Below are the code and all the weights of a small trained network. Each question names an input and a class and asks about switching units off, where a switched-off unit gives its printed mean instead of its output.

import numpy as np


def w(rows, s, z=0):
    codes = np.array(rows[::2]) - 128.0
    scale = np.full(codes.shape[1], s)
    scale[-1] = z or s
    return codes * scale


def norm(h):
    return h / np.sqrt((h * h).mean(-1, keepdims=True) + 1e-5)


def f(y):
    return np.maximum(y, 0)


def log_softmax(a):
    a = a - a.max(-1, keepdims=True)
    return a - np.log(np.exp(a).sum(-1, keepdims=True))


def net(x, mask):
    res = np.array(x, float).reshape(1, 6) / 4 @ E
    u = 0
    for l in range(3):
        y = f(norm(res) @ A[l][:, :-1].T + A[l][:, -1])
        res = res + np.where(mask[u : u + 6], y, B[l][:, -1]) @ B[l][:, :-1]
        u += 6
    return log_softmax(norm(res)[-1] @ U[:, :-1].T + U[:, -1])


A, B = {}, {}
E = w([
[201,175,221,82,82,94],'x0',
[203,48,96,100,173,83],'x1',
[202,254,20,142,130,90],'x2',
[125,130,128,126,129,123],'x3',
[145,133,161,198,145,97],'x4',
[139,159,153,128,196,171],'x5',
],0.0041)
A[0] = w([
[134,150,151,86,219,176,24],'L0N1',
[135,127,160,108,125,121,93],'L0N2',
[99,93,97,105,46,78,15],'L0N3',
[129,124,176,226,165,57,26],'L0N4',
[175,91,126,105,161,108,3],'L0N5',
[100,129,100,5,128,151,6],'L0N6',
],0.012,0.0034)
B[0] = w([
[151,105,148,231,88,49,229],'L0N1',
[151,177,149,103,186,147,196],'L0N2',
[176,138,161,217,137,97,219],'L0N3',
[175,101,86,114,33,226,253],'L0N4',
[139,64,80,50,132,69,211],'L0N5',
[176,114,98,136,57,251,252],'L0N6',
],0.012,0.0029)
A[1] = w([
[154,128,198,56,99,91,27],'L1N1',
[99,60,30,142,193,132,100],'L1N2',
[33,38,44,233,186,185,57],'L1N3',
[104,2,191,128,98,142,55],'L1N4',
[68,65,166,126,126,144,46],'L1N5',
[73,33,181,97,115,115,2],'L1N6',
],0.007,0.0023)
B[1] = w([
[166,139,153,72,115,141,170],'L1N1',
[175,122,145,29,105,91,206],'L1N2',
[216,202,239,70,70,113,254],'L1N3',
[120,184,70,157,255,168,242],'L1N4',
[90,93,117,170,139,148,164],'L1N5',
[91,104,129,117,214,180,167],'L1N6',
],0.0081,0.0039)
A[2] = w([
[143,95,198,225,112,59,25],'L2N1',
[176,159,178,21,125,144,9],'L2N2',
[27,187,185,170,53,173,128],'L2N3',
[97,31,222,129,153,191,94],'L2N4',
[7,180,165,123,95,124,71],'L2N5',
[151,188,2,87,107,68,143],'L2N6',
],0.0093,0.0011)
B[2] = w([
[130,93,113,207,149,49,171],'L2N1',
[45,127,183,156,29,68,253],'L2N2',
[170,2,86,54,166,104,213],'L2N3',
[76,213,82,170,151,144,204],'L2N4',
[185,74,147,32,198,103,143],'L2N5',
[46,130,175,159,225,215,232],'L2N6',
],0.0092,0.006)
U = w([
[41,220,136,172,235,208,147],'0',
[184,112,85,137,30,255,138],'1',
[189,112,120,238,149,48,137],'2',
[100,195,220,86,39,63,153],'3',
[137,25,105,5,188,89,124],'4',
[126,106,144,160,120,144,215],'5',
[86,169,35,115,93,84,12],'6',
[90,212,17,85,97,73,2],'7',
],0.0085,0.0062)

Each question gives the input, the list of numbers given to net, and the class t.
The units are the neurons (one row each of A and B). Each row of codes is followed by its name. A weight is (code - 128) times the scale printed after its matrix; where a second scale follows, it is the last column's (A, B and U).
mask holds one flag per neuron, layer by layer. A switched-off neuron (its flag False) gives its mean, the last column of its row in B, instead of its output. The means were averaged over made-up inputs and are rounded, as every weight is.
A unit's drop is (log p(t) with every unit on - log p(t) with that unit switched off) / (log p(t) with every unit on - log p(t) with every unit switched off).
The circuit of an input: a set's keep is (log p(t) with only the set's units on - log p(t) with every unit switched off) / (log p(t) with every unit on - log p(t) with every unit switched off). Starting from the 12 units with the biggest drops (on a tie, the unit counted first), units are removed one at a time, each time the one whose removal leaves the highest keep (on an exact tie, the one counted first), for as long as the keep stays at least 0.8.
circuit, biggest first: the units of the circuit, biggest drop first
most important unit: the unit with the biggest drop
k most important neurons: the k neurons with the biggest drops, biggest first
top k neurons in layer l: the k neurons of layer l with the biggest drops, biggest first
input [-7,7,-4,1,-3,0], class 3: 4 most important neurons	[L1N3; L2N2; L1N2; L2N3]
input [-8,8,3,1,2,-3], class 3: circuit, biggest first	[L1N3; L1N2; L2N2]
input [-7,-2,2,0,-4,-7], class 2: circuit, biggest first	[L0N3]
input [-7,4,-3,0,-2,1], class 3: 2 most important neurons	[L1N3; L2N2]
input [8,5,4,6,-5,7], class 3: top 2 neurons in layer 1	[L1N4; L1N1]
input [-2,-4,-4,-6,6,8], class 2: circuit, biggest first	[L0N1; L2N1]
input [-6,-4,-4,-4,1,-7], class 2: circuit, biggest first	[L0N3; L2N1]
input [-6,-6,4,4,5,-4], class 3: 4 most important neurons	[L1N3; L0N6; L0N1; L0N3]
input [-5,5,2,-2,-6,8], class 2: 3 most important neurons	[L0N1; L0N4; L2N1]
input [3,-7,1,-8,8,7], class 1: 2 most important neurons	[L0N4; L0N3]
input [3,7,6,-5,2,6], class 4: 3 most important neurons	[L0N5; L2N4; L0N3]
input [-3,4,-5,6,-7,8], class 2: 4 most important neurons	[L0N1; L0N4; L2N1; L2N6]
input [-2,6,-6,5,-4,-6], class 0: circuit, biggest first	[L1N4; L2N3]
input [4,1,5,-6,-3,6], class 2: 3 most important neurons	[L0N1; L2N1; L1N4]
input [-6,1,-4,-2,-8,7], class 1: most important neuron	[L0N6]
input [-5,5,-6,5,-8,-6], class 1: 2 most important neurons	[L0N6; L2N6]
input [4,0,-5,-5,0,-1], class 0: 2 most important neurons	[L1N3; L2N4]
input [-5,-8,5,6,4,8], class 2: top 2 neurons in layer 0	[L0N1; L0N6]
input [-2,-4,-7,7,8,-1], class 1: top 2 neurons in layer 0	[L0N4; L0N5]
input [8,7,3,7,-5,7], class 3: most important unit	L2N2
input [1,-8,5,-4,-2,-7], class 4: top 2 neurons in layer 2	[L2N3; L2N5]
input [6,-6,8,-1,-2,-1], class 0: top 2 neurons in layer 1	[L1N3; L1N2]
